Below is a small trained network, with its code and all its weights. Each question gives an input and a target symbol and asks what happens when units are switched off, that is, made to give their printed mean instead of their output.

import numpy as np


def w(rows, s, z=0):
    codes = np.array(rows[::2]) - 128.0
    scale = np.full(codes.shape[1], s)
    scale[-1] = z or s
    return codes * scale


def norm(h):
    return h / np.sqrt((h * h).mean(-1, keepdims=True) + 1e-5)


def f(y):
    return y / 2 * (1 + np.tanh(0.7978845608 * (y + 0.044715 * y**3)))


def softmax(a):
    e = np.exp(a - a.max(-1, keepdims=True))
    return e / e.sum(-1, keepdims=True)


def log_softmax(a):
    a = a - a.max(-1, keepdims=True)
    return a - np.log(np.exp(a).sum(-1, keepdims=True))


def net(x, mask):
    ids = ['ΔΛΠΨαβημστφ'.index(c) for c in x.split()]
    T = len(ids)
    res = E[ids] + P[:T]
    u = 0
    for l in range(3):
        r = norm(res)
        for j in range(2):
            rows = slice(2 * j, 2 * j + 2)
            q, k, v = (r @ M[l][rows].T for M in (Q, K, V))
            z = softmax(np.where(np.tri(T) > 0, q @ k.T / 2**0.5, -1e9)) @ v
            o = O[l][rows]
            res = res + np.where(mask[u + j], z, o[:, -1]) @ o[:, :-1]
        u += 2
        y = f(norm(res) @ A[l][:, :-1].T + A[l][:, -1])
        res = res + np.where(mask[u : u + 4], y, B[l][:, -1]) @ B[l][:, :-1]
        u += 4
    return log_softmax(norm(res)[-1] @ U[:, :-1].T + U[:, -1])


Q, K, V, O, A, B = {}, {}, {}, {}, {}, {}
E = w([
[118,145,69],'Δ',
[182,131,153],'Λ',
[82,180,103],'Π',
[171,123,179],'Ψ',
[95,155,88],'α',
[252,149,115],'β',
[147,143,204],'η',
[198,128,121],'μ',
[120,190,65],'σ',
[127,161,57],'τ',
[97,156,44],'φ',
],0.021)
P = w([
[140,17,251],'0',
[183,242,90],'1',
[157,163,73],'2',
[145,159,74],'3',
[147,175,69],'4',
[147,182,61],'5',
[109,165,66],'6',
[88,176,82],'7',
[143,253,111],'8',
[81,208,113],'9',
[85,225,127],'10',
[64,216,129],'11',
],0.0063)
Q[0] = w([
[140,120,164],'L0H0',
[127,165,122],'L0H0',
[218,102,255],'L0H1',
[187,169,114],'L0H1',
],0.047)
K[0] = w([
[142,195,97],'L0H0',
[139,67,118],'L0H0',
[241,252,235],'L0H1',
[167,151,53],'L0H1',
],0.03)
V[0] = w([
[86,1,152],'L0H0',
[43,135,194],'L0H0',
[161,52,180],'L0H1',
[183,56,145],'L0H1',
],0.023)
O[0] = w([
[61,249,180,18],'L0H0',
[208,203,51,2],'L0H0',
[150,202,195,1],'L0H1',
[136,125,186,72],'L0H1',
],0.018,0.0089)
A[0] = w([
[108,95,106,184],'L0N0',
[97,198,204,159],'L0N1',
[254,103,176,253],'L0N2',
[116,116,143,81],'L0N3',
],0.048,0.0036)
B[0] = w([
[75,155,105,242],'L0N0',
[190,107,241,151],'L0N1',
[218,194,253,253],'L0N2',
[136,110,89,145],'L0N3',
],0.05,0.02)
Q[1] = w([
[97,200,62],'L1H0',
[253,61,78],'L1H0',
[165,112,153],'L1H1',
[109,24,174],'L1H1',
],0.03)
K[1] = w([
[233,39,126],'L1H0',
[144,151,56],'L1H0',
[83,140,194],'L1H1',
[206,5,112],'L1H1',
],0.03)
V[1] = w([
[170,126,34],'L1H0',
[184,88,147],'L1H0',
[177,254,96],'L1H1',
[20,208,176],'L1H1',
],0.027)
O[1] = w([
[66,39,110,59],'L1H0',
[107,160,96,95],'L1H0',
[84,249,150,190],'L1H1',
[91,137,248,254],'L1H1',
],0.022,0.0099)
A[1] = w([
[144,5,105,71],'L1N0',
[239,163,145,113],'L1N1',
[78,98,219,118],'L1N2',
[164,225,151,255],'L1N3',
],0.026,0.0034)
B[1] = w([
[185,205,182,145],'L1N0',
[160,251,163,218],'L1N1',
[150,93,52,202],'L1N2',
[197,68,119,252],'L1N3',
],0.034,0.018)
Q[2] = w([
[245,221,173],'L2H0',
[138,4,187],'L2H0',
[139,49,180],'L2H1',
[195,118,234],'L2H1',
],0.029)
K[2] = w([
[65,252,81],'L2H0',
[166,167,227],'L2H0',
[122,152,187],'L2H1',
[111,209,199],'L2H1',
],0.033)
V[2] = w([
[225,81,151],'L2H0',
[79,70,186],'L2H0',
[200,149,110],'L2H1',
[74,255,212],'L2H1',
],0.033)
O[2] = w([
[164,186,201,5],'L2H0',
[95,121,169,96],'L2H0',
[205,194,127,159],'L2H1',
[14,251,113,235],'L2H1',
],0.03,0.014)
A[2] = w([
[123,252,92,254],'L2N0',
[88,96,207,164],'L2N1',
[138,165,74,116],'L2N2',
[127,121,177,84],'L2N3',
],0.037,0.0032)
B[2] = w([
[255,131,106,252],'L2N0',
[139,131,230,154],'L2N1',
[158,57,129,149],'L2N2',
[63,165,162,149],'L2N3',
],0.033,0.027)
U = w([
[162,151,250,145],'Δ',
[176,199,126,100],'Λ',
[203,132,70,121],'Π',
[205,51,129,116],'Ψ',
[49,186,53,130],'α',
[115,182,53,91],'β',
[43,73,127,255],'η',
[24,236,166,63],'μ',
[135,36,224,110],'σ',
[42,130,243,86],'τ',
[142,77,40,107],'φ',
],0.021,0.0068)

Each question gives the input, a string of symbols that net reads in full, and the target symbol t.
The units are the heads (2 rows each of Q, K, V and O) and the neurons (one row each of A and B). Each row of codes is followed by its name. A weight is (code - 128) times the scale printed after its matrix; where a second scale follows, it is the last column's (O, A, B and U).
mask holds one flag per unit, layer by layer, with each layer's heads first. A switched-off unit (its flag False) gives its mean, the last column of its rows in O or B, instead of its output. The means were averaged over made-up inputs and are rounded, as every weight is.
A unit's drop is (log p(t) with every unit on - log p(t) with that unit switched off) / (log p(t) with every unit on - log p(t) with every unit switched off).
The circuit of an input: a set's keep is (log p(t) with only the set's units on - log p(t) with every unit switched off) / (log p(t) with every unit on - log p(t) with every unit switched off). Starting from the 12 units with the biggest drops (on a tie, the unit counted first), units are removed one at a time, each time the one whose removal leaves the highest keep (on an exact tie, the one counted first), for as long as the keep stays at least 0.8.
circuit, biggest first: the units of the circuit, biggest drop first
k most important neurons: the k neurons with the biggest drops, biggest first
k most important neurons of layer l: the k neurons of layer l with the biggest drops, biggest first
heads that matter: for each layer, one digit per head in row order, 1 if its drop is at least 0.15 and else 0, layers parted by /
input μ τ φ Δ τ Λ Δ Δ μ φ σ φ, target μ: heads that matter	01 / 11 / 11
input β η τ φ η φ α Λ σ, target τ: heads that matter	11 / 01 / 11
input σ α τ Δ φ, target Ψ: heads that matter	11 / 01 / 01
input μ σ μ μ, target Π: circuit, biggest first	L0H0, L0N2, L1N2
input β Λ Λ Λ τ Λ α, target τ: 2 most important neurons	L0N0, L0N2
input τ τ β Λ μ Δ α μ Λ α Π μ, target Π: 3 most important neurons	L0N1, L1N3, L0N0
input β φ Λ Λ β Π μ φ α φ, target τ: 4 most important neurons	L0N0, L1N1, L1N3, L0N2
input μ β η Π φ Λ φ η φ φ Ψ φ, target μ: circuit, biggest first	L2H1, L0N0
input Ψ φ τ Π φ φ φ Ψ Ψ Λ φ Π, target β: heads that matter	11 / 11 / 01
input φ Π Λ μ μ φ Λ σ φ φ τ, target η: heads that matter	01 / 10 / 01
input β τ Λ η σ, target τ: heads that matter	10 / 01 / 11
input η Ψ Δ φ σ β Ψ φ Δ μ μ α, target Π: 2 most important neurons of layer 0	L0N2, L0N0
input μ β τ, target μ: circuit, biggest first	L2H1, L0H0
input η Λ Λ τ η Λ σ τ Λ Δ, target Π: circuit, biggest first	L0N2
input τ φ Λ Π β φ μ α, target σ: 2 most important neurons of layer 1	L1N1, L1N3
input η φ Π Δ μ φ μ Π, target Π: 2 most important neurons	L0N2, L1N1
input μ Λ α φ φ β Π μ σ σ, target μ: circuit, biggest first	L2H1, L0N0
input Π μ φ μ β τ, target φ: heads that matter	11 / 00 / 00
input φ τ Π α, target η: 2 most important neurons	L0N2, L1N3
input τ τ Π Λ φ Δ Π τ, target σ: heads that matter	10 / 01 / 11
input φ Λ α φ β Λ Λ τ, target η: heads that matter	00 / 10 / 01
input τ σ μ β μ φ φ φ, target σ: heads that matter	11 / 01 / 11
input Λ η μ φ τ φ μ β Δ σ, target α: most important neuron of layer 0	L0N2
input β α σ μ η α Ψ φ, target τ: heads that matter	01 / 01 / 11
input η μ φ φ β β σ, target Π: 2 most important neurons of layer 1	L1N1, L1N3
